[[133 131 132 122 114 130 130]
 [131 133 127 122 125 127 133]
 [132 138 119 130 127 128 130]
 [132 134 127 133 125 150 119]
 [143 133 131 130 130 141 122]]
=>
[[130 130 133 131 132 122 114]
 [127 133 131 133 127 122 125]
 [128 130 132 138 119 130 127]
 [150 119 132 134 127 133 125]
 [141 122 143 133 131 130 130]]

[[142 134 125 127 107 121 136 130 117]
 [137 135 139 135 149 120 120 125 131]
 [121 129 134 151 138 122 116 130 124]
 [121 121 124 125 129 150 139 121 139]]
=>
[[130 117 142 134 125 127 107 121 136]
 [125 131 137 135 139 135 149 120 120]
 [130 124 121 129 134 151 138 122 116]
 [121 139 121 121 124 125 129 150 139]]

[[102 140 145 125 125 121 126]
 [113 111 139 135 120 121 109]
 [109 116 131 104 124 130 136]
 [105 116 134 134 127 140 145]]
=>
[[121 126 102 140 145 125 125]
 [121 109 113 111 139 135 120]
 [130 136 109 116 131 104 124]
 [140 145 105 116 134 134 127]]

[[134 150 133 128 135]
 [146 130 129 141 150]
 [140 129 130 148 157]]
=>
[[128 135 134 150 133]
 [141 150 146 130 129]
 [148 157 140 129 130]]

[[144 134 137 119 149]
 [107 124 110 151 155]
 [143 134 137 119 146]
 [147 137 150 111 124]
 [117 128 114 156 142]
 [107 124 110 151 155]]
=>
[[119 149 144 134 137]
 [151 155 107 124 110]
 [119 146 143 134 137]
 [111 124 147 137 150]
 [156 142 117 128 114]
 [151 155 107 124 110]]

[[120 136 145 116 140 127 121]
 [149 124 142 103 125 123 142]
 [122 139 114 109 152 138 150]
 [146 112 149 125 131 111 109]]
=>
[[127 121 120 136 145 116 140]
 [123 142 149 124 142 103 125]
 [138 150 122 139 114 109 152]
 [111 109 146 112 149 125 131]]
---
[[141 130 124 128 122 113 124 101]
 [110 125 144  98 157 131 143 144]]
=>
[[101 141 130 124 128 122 113 124]
 [144 110 125 144  98 157 131 143]]

[[112 109 115 152 124 115 154 154 119 143 146 118 136]
 [153 156 150 112 140 150 110 110 146 122 118 147 128]
 [142 155 128 122 144 124 154 111 125 119 119 120 147]]
=>
[[136 112 109 115 152 124 115 154 154 119 143 146 118]
 [128 153 156 150 112 140 150 110 110 146 122 118 147]
 [147 142 155 128 122 144 124 154 111 125 119 119 120]]

[[148 140 128 128 130]
 [143 129 128 129 145]
 [129 128 129 144 144]
 [128 128 132 150 135]
 [149 139 128 129 131]]
=>
[[130 148 140 128 128]
 [145 143 129 128 129]
 [144 129 128 129 144]
 [135 128 128 132 150]
 [131 149 139 128 129]]

[[151 150 149 109]
 [151 105 149 106]
 [149 105 150 103]
 [105 107 106 149]
 [150 108 104 150]
 [109 148 153 103]
 [143 151 149 106]
 [107 151 153 105]
 [104 151 107 150]
 [101 146 115 144]
 [113 150 155 104]
 [110 104 119 138]]
=>
[[109 151 150 149]
 [106 151 105 149]
 [103 149 105 150]
 [149 105 107 106]
 [150 150 108 104]
 [103 109 148 153]
 [106 143 151 149]
 [105 107 151 153]
 [150 104 151 107]
 [144 101 146 115]
 [104 113 150 155]
 [138 110 104 119]]

[[109 131 109 141 116 100 128 138 119]
 [121 110 121 108 128 125 112 153 130]
 [131 115 131 150 135 121 107 133 107]
 [123 113 123 155 128 120 105 134 125]
 [133 142 133 151 136 142 121 113 110]
 [128 144 128 104 133 151 125 137 141]
 [123 142 123 106 125 149 146 114 127]
 [139 143 139 132 135 154 134 108 140]]
=>
[[119 109 131 109 141 116 100 128 138]
 [130 121 110 121 108 128 125 112 153]
 [107 131 115 131 150 135 121 107 133]
 [125 123 113 123 155 128 120 105 134]
 [110 133 142 133 151 136 142 121 113]
 [141 128 144 128 104 133 151 125 137]
 [127 123 142 123 106 125 149 146 114]
 [140 139 143 139 132 135 154 134 108]]

[[139 136 130 113 126 129 133 123]
 [144 129 154 124 156 114 108 131]
 [134 129 128 117 129 134 118 131]
 [133 130 126 117 127 136 119 130]
 [142 139 133 110 126 126 141 119]
 [137 133 129 114 128 131 128 125]]
=>
[[123 139 136 130 113 126 129 133]
 [131 144 129 154 124 156 114 108]
 [131 134 129 128 117 129 134 118]
 [130 133 130 126 117 127 136 119]
 [119 142 139 133 110 126 126 141]
 [125 137 133 129 114 128 131 128]]

[[124 132 118 132 107 121 151 140 138 108 139 132 150]
 [112 114 141 132 150 139 126 126 128 126 146 147 111]
 [123 128 117 137 150 138 141 128 135 123 117 120 127]
 [135 142 114 118 137 129 145 109 118 115 112 126 136]
 [145 141 135 136 133 110 120 144 121 113 111 147 133]
 [135 150 150 124 120 148 117 142 120 151 137 138 123]]
=>
[[150 124 132 118 132 107 121 151 140 138 108 139 132]
 [111 112 114 141 132 150 139 126 126 128 126 146 147]
 [127 123 128 117 137 150 138 141 128 135 123 117 120]
 [136 135 142 114 118 137 129 145 109 118 115 112 126]
 [133 145 141 135 136 133 110 120 144 121 113 111 147]
 [123 135 150 150 124 120 148 117 142 120 151 137 138]]
---
[[115 103 139 138 139]
 [114 107 143 141 143]
 [115 137 131 114 149]
 [135 113 104 104 109]
 [121 141 153 155 146]]
=>
[[115 103]
 [114 107]]

[[124 125 116]
 [116 119 139]
 [107 127 152]
 [115 129 137]
 [130 130 120]]
=>
[[124 125]
 [116 119]]

[[107 107 119 138 148]
 [139 136 129 114 111]
 [146 150 140 119 104]
 [129 114 103 108 124]
 [124 111 110 122 134]]
=>
[[107 107]
 [139 136]]

[[134 145 142 133 123]
 [142 136 135 136 147]
 [144 152 157 117 138]]
=>
[[134 145]
 [142 136]]

[[129 154]
 [129 130]
 [116 141]
 [131 153]
 [103 130]]
=>
[[129 154]
 [129 130]]

[[130 119 105 111 136]
 [126 126 132 117 125]
 [117 121 118 140 124]
 [137 127 119 127 128]]
=>
[[130 119]
 [126 126]]

[[128 155]
 [127 127]
 [154 128]
 [128 128]
 [151 127]]
=>
[[128 155]
 [127 127]]

[[128 153 123 129 128]
 [129 154 126 130 124]
 [151 124 125 152 126]
 [128 129 107 128 152]]
=>
[[128 153]
 [129 154]]

[[150 134 109]
 [148 107 134]
 [109 109 116]]
=>
[[150 134]
 [148 107]]
---
[[145 133 146 151]
 [140 158 112 130]]
=>
[151 112]

[[135 111 122]
 [134 127 129]
 [126 151 136]]
=>
[122 127 126]

[[141 144]
 [124 154]
 [157 154]]
=>
[144 124]

[[111 113]
 [102 128]
 [116 114]
 [125 144]
 [101 125]]
=>
[113 102]

[[132 130 126 142 122]
 [125 132 131 135 149]
 [130 108 126 121 130]
 [130 129 120 138 125]]
=>
[122 135 126 129]

[[145 116]
 [150 138]]
=>
[116 150]

[[112 131 128]
 [131 131 142]
 [100 118 110]
 [135 126 144]]
=>
[128 131 100]
